Here is a tiny trained network, its code and every weight. The questions are about switching its units off for an input and a target symbol, where a switched-off unit gives its printed mean instead of its output.

import numpy as np


def w(rows, s, z=0):
    codes = np.array(rows[::2]) - 128.0
    scale = np.full(codes.shape[1], s)
    scale[-1] = z or s
    return codes * scale


def norm(h):
    return h / np.sqrt((h * h).mean(-1, keepdims=True) + 1e-5)


def f(y):
    return y / 2 * (1 + np.tanh(0.7978845608 * (y + 0.044715 * y**3)))


def softmax(a):
    e = np.exp(a - a.max(-1, keepdims=True))
    return e / e.sum(-1, keepdims=True)


def log_softmax(a):
    a = a - a.max(-1, keepdims=True)
    return a - np.log(np.exp(a).sum(-1, keepdims=True))


def net(x, mask):
    ids = ['αγεζημξ'.index(c) for c in x.split()]
    T = len(ids)
    res = E[ids] + P[:T]
    u = 0
    for l in range(3):
        q, k, v = (norm(res) @ M[l].T for M in (Q, K, V))
        z = softmax(np.where(np.tri(T) > 0, q @ k.T / 4**0.5, -1e9)) @ v
        res = res + np.where(mask[u], z, O[l][:, -1]) @ O[l][:, :-1]
        u += 1
        y = f(norm(res) @ A[l][:, :-1].T + A[l][:, -1])
        res = res + np.where(mask[u : u + 4], y, B[l][:, -1]) @ B[l][:, :-1]
        u += 4
    return log_softmax(norm(res)[-1] @ U[:, :-1].T + U[:, -1])


Q, K, V, O, A, B = {}, {}, {}, {}, {}, {}
E = w([
[193,128,252,157,131,80,132],'α',
[108,92,173,88,110,130,108],'γ',
[163,176,173,188,156,124,199],'ε',
[116,115,78,162,104,156,90],'ζ',
[136,156,135,131,35,124,136],'η',
[185,99,129,122,125,122,149],'μ',
[131,148,89,64,164,93,153],'ξ',
],0.023)
P = w([
[211,96,171,70,177,195,192],'0',
[156,165,168,190,131,121,53],'1',
[124,90,132,91,110,126,87],'2',
[100,88,107,73,127,95,105],'3',
[114,46,99,39,136,102,172],'4',
[84,82,94,43,100,64,162],'5',
[122,2,151,90,106,131,164],'6',
],0.0072)
Q[0] = w([
[73,96,81,10,117,197,134],'L0H1',
[89,136,193,108,106,53,156],'L0H1',
[101,147,139,188,124,192,104],'L0H1',
[200,88,133,56,172,173,97],'L0H1',
],0.011)
K[0] = w([
[72,54,56,227,71,2,155],'L0H1',
[189,78,77,146,138,187,235],'L0H1',
[185,178,212,81,178,131,36],'L0H1',
[72,207,65,153,53,177,192],'L0H1',
],0.0064)
V[0] = w([
[134,180,74,212,129,81,235],'L0H1',
[99,134,207,172,253,60,183],'L0H1',
[77,195,204,102,43,50,140],'L0H1',
[77,123,77,76,180,111,27],'L0H1',
],0.0054)
O[0] = w([
[111,167,155,167,127,51,141,125],'L0H1',
[194,70,149,58,234,156,203,120],'L0H1',
[116,100,168,94,91,180,233,98],'L0H1',
[195,124,116,254,113,210,87,4],'L0H1',
],0.0072,0.0043)
A[0] = w([
[79,9,146,107,116,97,5,248],'L0N1',
[99,66,38,162,125,134,119,218],'L0N2',
[173,134,240,119,186,81,122,240],'L0N3',
[2,157,101,208,85,188,136,97],'L0N4',
],0.007,0.0016)
B[0] = w([
[66,130,65,212,225,147,115,202],'L0N1',
[106,233,213,254,87,116,15,146],'L0N2',
[114,99,13,148,127,111,77,254],'L0N3',
[214,105,206,117,230,86,144,136],'L0N4',
],0.0081,0.0068)
Q[1] = w([
[43,192,183,113,105,106,69],'L1H1',
[114,64,64,95,213,109,69],'L1H1',
[179,186,33,165,170,185,165],'L1H1',
[109,142,254,167,121,115,123],'L1H1',
],0.0071)
K[1] = w([
[199,57,89,110,72,132,54],'L1H1',
[189,34,170,125,202,45,228],'L1H1',
[60,133,118,177,145,254,212],'L1H1',
[158,19,68,71,123,142,29],'L1H1',
],0.0066)
V[1] = w([
[105,99,175,106,124,134,142],'L1H1',
[132,90,146,145,128,10,114],'L1H1',
[113,129,120,162,180,132,163],'L1H1',
[135,179,127,149,92,115,150],'L1H1',
],0.012)
O[1] = w([
[196,206,135,91,95,142,152,102],'L1H1',
[123,89,137,175,95,24,108,254],'L1H1',
[89,121,57,192,219,109,115,151],'L1H1',
[1,65,143,155,203,93,159,95],'L1H1',
],0.0094,0.0082)
A[1] = w([
[74,137,32,109,120,100,235,255],'L1N1',
[145,152,158,154,76,88,181,159],'L1N2',
[122,140,119,254,97,125,103,109],'L1N3',
[216,133,121,212,113,154,127,105],'L1N4',
],0.0081,0.0046)
B[1] = w([
[52,37,176,231,178,193,130,254],'L1N1',
[53,2,169,170,79,131,97,178],'L1N2',
[210,120,116,245,75,240,113,194],'L1N3',
[197,71,73,65,64,129,150,151],'L1N4',
],0.0066,0.0068)
Q[2] = w([
[67,186,75,2,210,137,103],'L2H1',
[147,149,254,193,131,76,189],'L2H1',
[126,253,76,77,163,125,149],'L2H1',
[127,41,110,253,152,83,160],'L2H1',
],0.0066)
K[2] = w([
[53,162,112,184,67,70,59],'L2H1',
[126,116,139,152,138,193,149],'L2H1',
[47,100,55,138,83,154,102],'L2H1',
[195,149,255,61,151,137,96],'L2H1',
],0.01)
V[2] = w([
[45,160,136,196,147,8,32],'L2H1',
[156,52,104,102,193,49,66],'L2H1',
[177,99,239,100,64,65,169],'L2H1',
[117,144,97,76,14,255,17],'L2H1',
],0.0092)
O[2] = w([
[222,188,151,242,2,145,189,94],'L2H1',
[249,94,98,135,88,73,181,254],'L2H1',
[229,77,199,31,103,152,15,181],'L2H1',
[146,19,75,210,31,74,11,61],'L2H1',
],0.0079,0.011)
A[2] = w([
[136,113,255,192,131,133,43,127],'L2N1',
[43,181,131,170,114,182,118,157],'L2N2',
[92,124,94,115,149,94,104,254],'L2N3',
[147,97,128,166,152,124,97,37],'L2N4',
],0.0094,0.0021)
B[2] = w([
[97,125,206,160,113,169,255,252],'L2N1',
[112,161,243,154,110,184,68,143],'L2N2',
[88,64,67,135,90,150,205,205],'L2N3',
[147,73,113,81,50,80,117,196],'L2N4',
],0.0099,0.0035)
U = w([
[210,138,160,99,141,162,71,103],'α',
[76,128,83,127,125,181,37,155],'γ',
[145,242,135,143,140,147,167,246],'ε',
[158,179,133,253,70,197,90,220],'ζ',
[57,132,203,132,16,164,152,169],'η',
[209,96,159,183,94,20,114,7],'μ',
[108,80,124,211,219,146,167,49],'ξ',
],0.0066,0.0018)

Each question gives the input, a string of symbols that net reads in full, and the target symbol t.
The units are the heads (4 rows each of Q, K, V and O) and the neurons (one row each of A and B). Each row of codes is followed by its name. A weight is (code - 128) times the scale printed after its matrix; where a second scale follows, it is the last column's (O, A, B and U).
mask holds one flag per unit, layer by layer, with each layer's heads first. A switched-off unit (its flag False) gives its mean, the last column of its rows in O or B, instead of its output. The means were averaged over made-up inputs and are rounded, as every weight is.
A unit's drop is (log p(t) with every unit on - log p(t) with that unit switched off) / (log p(t) with every unit on - log p(t) with every unit switched off).
The circuit of an input: a set's keep is (log p(t) with only the set's units on - log p(t) with every unit switched off) / (log p(t) with every unit on - log p(t) with every unit switched off). Starting from the 12 units with the biggest drops (on a tie, the unit counted first), units are removed one at a time, each time the one whose removal leaves the highest keep (on an exact tie, the one counted first), for as long as the keep stays at least 0.8.
units of the circuit, in order: the units of the circuit, biggest drop first
most important unit: the unit with the biggest drop
k most important neurons: the k neurons with the biggest drops, biggest first
k most important neurons of layer l: the k neurons of layer l with the biggest drops, biggest first
drop of u: that unit's drop, to one decimal
input ε ε ε μ μ γ, target ε: units of the circuit, in order : L2H1
input γ α ζ η, target γ: units of the circuit, in order : L2H1, L1H1
input γ ζ γ ζ α μ ξ, target γ: units of the circuit, in order : L2H1, L1H1, L0H1
input η ε γ ζ γ α, target η: units of the circuit, in order : L0H1, L2N1, L1H1
input γ α ε μ γ, target γ: units of the circuit, in order : L1H1, L2H1, L0H1
input ζ ζ ξ, target ζ: units of the circuit, in order : L2H1, L0H1
input α α μ μ γ, target α: 2 most important neurons of layer 0 : L0N1, L0N2
input α α μ ζ, target α: units of the circuit, in order : L2H1, L0H1
input ξ α μ α ξ μ γ, target ξ: units of the circuit, in order : L0N1, L0N3, L2H1, L1H1
input η η α ξ η μ α, target η: units of the circuit, in order : L0H1, L2N1
input α η ξ μ ξ, target α: units of the circuit, in order : L2H1, L1N1
input α η α ε ξ γ, target α: units of the circuit, in order : L0H1, L2H1
input α ξ η, target α: units of the circuit, in order : L0H1, L2H1
input μ ζ μ, target ζ: 2 most important neurons : L1N3, L0N3
input ζ γ η η ε ε ξ, target η: units of the circuit, in order : L0H1, L2H1, L0N1
input ξ μ μ ε ε μ, target ξ: most important unit : L1H1
input η η μ ε ε, target η: 3 most important neurons : L0N1, L2N1, L0N4
input ζ μ ξ ζ ξ, target ζ: units of the circuit, in order : L0H1, L2H1
input ξ ζ α, target ξ: 2 most important neurons : L0N3, L0N1
input ζ ε ξ μ ζ, target ζ: most important unit : L0N2
input α ξ γ ε μ γ μ, target α: 2 most important neurons of layer 0 : L0N1, L0N2
input ξ η γ ξ η ξ, target η: 2 most important neurons : L0N3, L1N3
input ζ η μ ε ξ ζ, target ζ: 2 most important neurons of layer 0 : L0N2, L0N1
input γ μ ε ε μ η ξ, target γ: 2 most important neurons : L1N1, L2N1
input ξ ε η α ξ α, target ξ: 2 most important neurons of layer 0 : L0N3, L0N2
input ζ α η μ ζ ε, target ζ: drop of L1N3 : 0.0
input ε ζ μ, target ε: drop of L0H1 : 0.4
